Below is a small trained network, with its code and all its weights. Each question gives an input and a class and asks what happens when units are switched off, that is, made to give their printed mean instead of their output.

import numpy as np


def w(rows, s, z=0):
    codes = np.array(rows[::2]) - 128.0
    scale = np.full(codes.shape[1], s)
    scale[-1] = z or s
    return codes * scale


def norm(h):
    return h / np.sqrt((h * h).mean(-1, keepdims=True) + 1e-5)


def f(y):
    return np.maximum(y, 0)


def log_softmax(a):
    a = a - a.max(-1, keepdims=True)
    return a - np.log(np.exp(a).sum(-1, keepdims=True))


def net(x, mask):
    res = np.array(x, float).reshape(1, 8) / 4 @ E
    u = 0
    for l in range(4):
        y = f(norm(res) @ A[l][:, :-1].T + A[l][:, -1])
        res = res + np.where(mask[u : u + 8], y, B[l][:, -1]) @ B[l][:, :-1]
        u += 8
    return log_softmax(norm(res)[-1] @ U[:, :-1].T + U[:, -1])


A, B = {}, {}
E = w([
[132,126,130,126,125,130,129,127,134,128,130],'x0',
[125,130,124,130,131,126,130,129,125,129,126],'x1',
[165,161,118,109,158,216,128,152,38,68,122],'x2',
[117,104,148,82,194,136,159,122,104,190,163],'x3',
[186,99,102,147,159,39,129,125,85,107,138],'x4',
[130,184,108,138,189,131,130,2,175,88,136],'x5',
[158,193,123,158,107,128,199,139,128,165,128],'x6',
[104,89,122,201,171,152,166,173,161,72,159],'x7',
],0.00081)
A[0] = w([
[98,59,86,39,129,144,43,115,171,77,177,14],'L0N0',
[40,148,117,99,239,137,158,129,68,252,245,46],'L0N1',
[90,165,151,122,153,214,96,161,208,162,63,6],'L0N2',
[191,170,97,122,76,151,232,138,169,158,172,24],'L0N3',
[142,148,63,139,159,222,179,58,57,65,105,144],'L0N4',
[139,88,209,136,81,115,144,160,115,164,94,127],'L0N5',
[126,201,5,209,4,131,53,156,174,43,79,60],'L0N6',
[83,87,123,198,121,76,159,23,217,192,130,113],'L0N7',
],0.0016,0.0017)
B[0] = w([
[57,128,226,237,210,70,72,128,5,167,61,146],'L0N0',
[224,58,207,115,96,145,186,85,191,49,8,184],'L0N1',
[67,119,162,95,68,93,202,41,27,96,251,147],'L0N2',
[49,139,173,222,198,104,80,96,51,135,54,150],'L0N3',
[103,182,148,74,141,81,79,195,171,120,167,237],'L0N4',
[128,145,92,136,137,134,79,120,165,120,110,187],'L0N5',
[192,40,243,55,183,132,208,83,146,131,88,212],'L0N6',
[106,190,141,70,138,83,94,221,156,119,169,247],'L0N7',
],0.0022,0.0016)
A[1] = w([
[120,80,97,159,10,145,125,213,94,141,74,44],'L1N0',
[147,164,143,45,111,106,59,36,68,197,152,90],'L1N1',
[74,128,147,145,88,199,139,96,143,156,146,29],'L1N2',
[200,105,59,162,166,69,117,128,107,124,125,8],'L1N3',
[91,77,141,210,221,157,173,139,166,72,251,83],'L1N4',
[190,195,122,157,134,107,199,151,147,147,121,134],'L1N5',
[152,200,111,163,103,147,204,127,132,171,111,60],'L1N6',
[62,169,162,136,86,192,125,98,159,139,104,107],'L1N7',
],0.0022,0.0015)
B[1] = w([
[152,98,86,130,251,198,135,39,160,230,203,198],'L1N0',
[123,115,61,210,52,172,188,177,156,133,77,223],'L1N1',
[131,83,101,81,93,34,158,50,53,78,174,143],'L1N2',
[42,88,135,60,35,121,220,75,68,98,218,150],'L1N3',
[133,158,64,145,10,158,142,124,117,177,27,247],'L1N4',
[66,67,154,136,141,120,52,110,83,118,113,217],'L1N5',
[63,66,173,160,138,112,23,110,74,99,72,158],'L1N6',
[120,67,115,102,111,75,150,122,56,91,184,197],'L1N7',
],0.0022,0.0016)
A[2] = w([
[79,121,175,221,156,113,55,123,60,137,86,57],'L2N0',
[100,71,98,150,164,112,44,136,98,71,103,104],'L2N1',
[80,191,130,137,131,81,136,46,132,40,92,125],'L2N2',
[136,154,71,120,102,144,155,80,160,159,84,128],'L2N3',
[88,105,110,93,52,86,194,115,62,92,234,62],'L2N4',
[182,111,80,147,118,3,169,110,73,83,152,67],'L2N5',
[109,234,94,134,140,117,115,60,197,60,157,13],'L2N6',
[189,207,133,100,149,189,100,202,71,92,156,10],'L2N7',
],0.0019,0.0012)
B[2] = w([
[62,151,163,155,169,71,66,86,51,189,90,170],'L2N0',
[102,187,154,150,128,124,158,92,92,164,111,177],'L2N1',
[149,76,135,135,145,161,121,167,87,183,147,249],'L2N2',
[138,108,109,165,123,140,140,161,98,108,130,179],'L2N3',
[67,146,139,54,84,224,110,54,97,114,191,176],'L2N4',
[49,133,162,70,84,228,142,87,115,102,154,189],'L2N5',
[177,65,123,143,172,172,127,171,89,210,190,201],'L2N6',
[89,187,118,84,136,2,80,168,232,68,155,177],'L2N7',
],0.0026,0.0016)
A[3] = w([
[183,101,96,134,190,165,98,121,132,201,201,27],'L3N0',
[119,74,88,82,70,119,128,169,126,187,79,166],'L3N1',
[159,209,93,107,152,114,98,176,137,57,133,44],'L3N2',
[129,139,2,186,64,154,169,162,144,109,48,59],'L3N3',
[212,74,209,114,141,136,174,107,155,102,70,85],'L3N4',
[135,144,148,115,150,187,131,164,68,67,95,153],'L3N5',
[106,171,132,107,115,33,125,184,216,141,184,5],'L3N6',
[113,92,146,151,149,137,101,163,80,120,52,126],'L3N7',
],0.0026,0.0011)
B[3] = w([
[215,75,69,215,193,174,199,239,112,199,183,195],'L3N0',
[147,169,113,165,168,158,139,129,129,56,147,249],'L3N1',
[81,177,82,110,138,77,97,189,213,114,174,164],'L3N2',
[199,251,28,201,17,225,62,86,71,81,54,178],'L3N3',
[226,54,208,61,89,29,222,89,245,54,24,191],'L3N4',
[107,117,126,118,115,61,126,108,179,162,143,212],'L3N5',
[75,252,72,11,203,73,19,197,143,24,193,194],'L3N6',
[142,164,153,163,145,80,114,87,144,156,110,199],'L3N7',
],0.0027,0.0022)
U = w([
[49,249,62,10,214,10,21,252,248,29,239,162],'0',
[250,4,251,50,123,47,245,61,246,38,6,205],'1',
[247,24,40,237,246,238,187,237,86,251,240,166],'2',
[4,57,137,6,7,238,179,4,10,63,252,92],'3',
[28,164,238,246,229,30,13,34,7,217,15,3],'4',
[206,248,8,245,6,234,102,110,114,43,14,46],'5',
],0.0046,0.0012)

Each question gives the input, the list of numbers given to net, and the class t.
The units are the neurons (one row each of A and B). Each row of codes is followed by its name. A weight is (code - 128) times the scale printed after its matrix; where a second scale follows, it is the last column's (A, B and U).
mask holds one flag per neuron, layer by layer. A switched-off neuron (its flag False) gives its mean, the last column of its row in B, instead of its output. The means were averaged over made-up inputs and are rounded, as every weight is.
A unit's drop is (log p(t) with every unit on - log p(t) with that unit switched off) / (log p(t) with every unit on - log p(t) with every unit switched off).
The circuit of an input: a set's keep is (log p(t) with only the set's units on - log p(t) with every unit switched off) / (log p(t) with every unit on - log p(t) with every unit switched off). Starting from the 12 units with the biggest drops (on a tie, the unit counted first), units are removed one at a time, each time the one whose removal leaves the highest keep (on an exact tie, the one counted first), for as long as the keep stays at least 0.8.
circuit, biggest first: the units of the circuit, biggest drop first
most important unit: the unit with the biggest drop
k most important neurons: the k neurons with the biggest drops, biggest first
k most important neurons of layer l: the k neurons of layer l with the biggest drops, biggest first
input [-3,-3,-1,5,-3,4,1,5], class 1: 3 most important neurons	L0N1, L3N4, L1N1
input [7,-7,-3,7,-7,-1,4,8], class 5: circuit, biggest first	L1N4, L3N3
input [-3,-8,-5,2,-3,8,-8,3], class 2: circuit, biggest first	L2N6, L2N2, L3N0
input [-5,7,6,-2,7,6,-7,-2], class 3: 4 most important neurons	L1N3, L0N7, L2N5, L1N0
input [-7,8,7,4,0,-4,6,3], class 0: circuit, biggest first	L2N7
input [6,7,3,3,2,2,-6,5], class 4: circuit, biggest first	L0N0, L2N0
input [-7,-5,8,-6,-7,5,8,-2], class 0: circuit, biggest first	L0N4, L2N7
input [-5,-1,-5,-6,-5,4,-7,1], class 4: circuit, biggest first	L0N0, L2N0
input [3,-2,-7,5,-5,-1,-8,0], class 4: 2 most important neurons	L0N0, L0N4
input [2,6,-2,-5,1,-7,-6,4], class 2: 2 most important neurons	L1N0, L0N1
input [5,-6,-6,-1,-8,7,5,3], class 3: circuit, biggest first	L1N7, L0N2, L2N4
input [3,6,6,-2,0,-4,-8,8], class 4: 4 most important neurons	L0N0, L1N1, L2N0, L3N7
input [-5,-3,0,-5,6,5,6,2], class 3: circuit, biggest first	L2N5, L1N3
input [1,1,-5,1,6,3,5,-2], class 3: 2 most important neurons of layer 1	L1N3, L1N5
input [-8,-6,-7,-2,4,-6,-8,-2], class 4: circuit, biggest first	L0N0, L2N0, L2N1
input [4,1,1,-5,-7,0,-4,5], class 3: most important neuron	L0N2
input [8,-1,-2,8,-3,-2,-7,8], class 1: circuit, biggest first	L0N1, L3N4
input [3,-5,-3,-1,3,-5,2,6], class 5: 2 most important neurons of layer 2	L2N6, L2N2
input [-2,-4,6,0,0,4,-7,3], class 4: circuit, biggest first	L0N0, L2N0
input [6,6,3,-6,-4,3,-8,-5], class 4: 3 most important neurons	L0N0, L2N0, L0N1
input [1,8,-3,-8,-7,1,-6,0], class 1: most important unit	L0N6
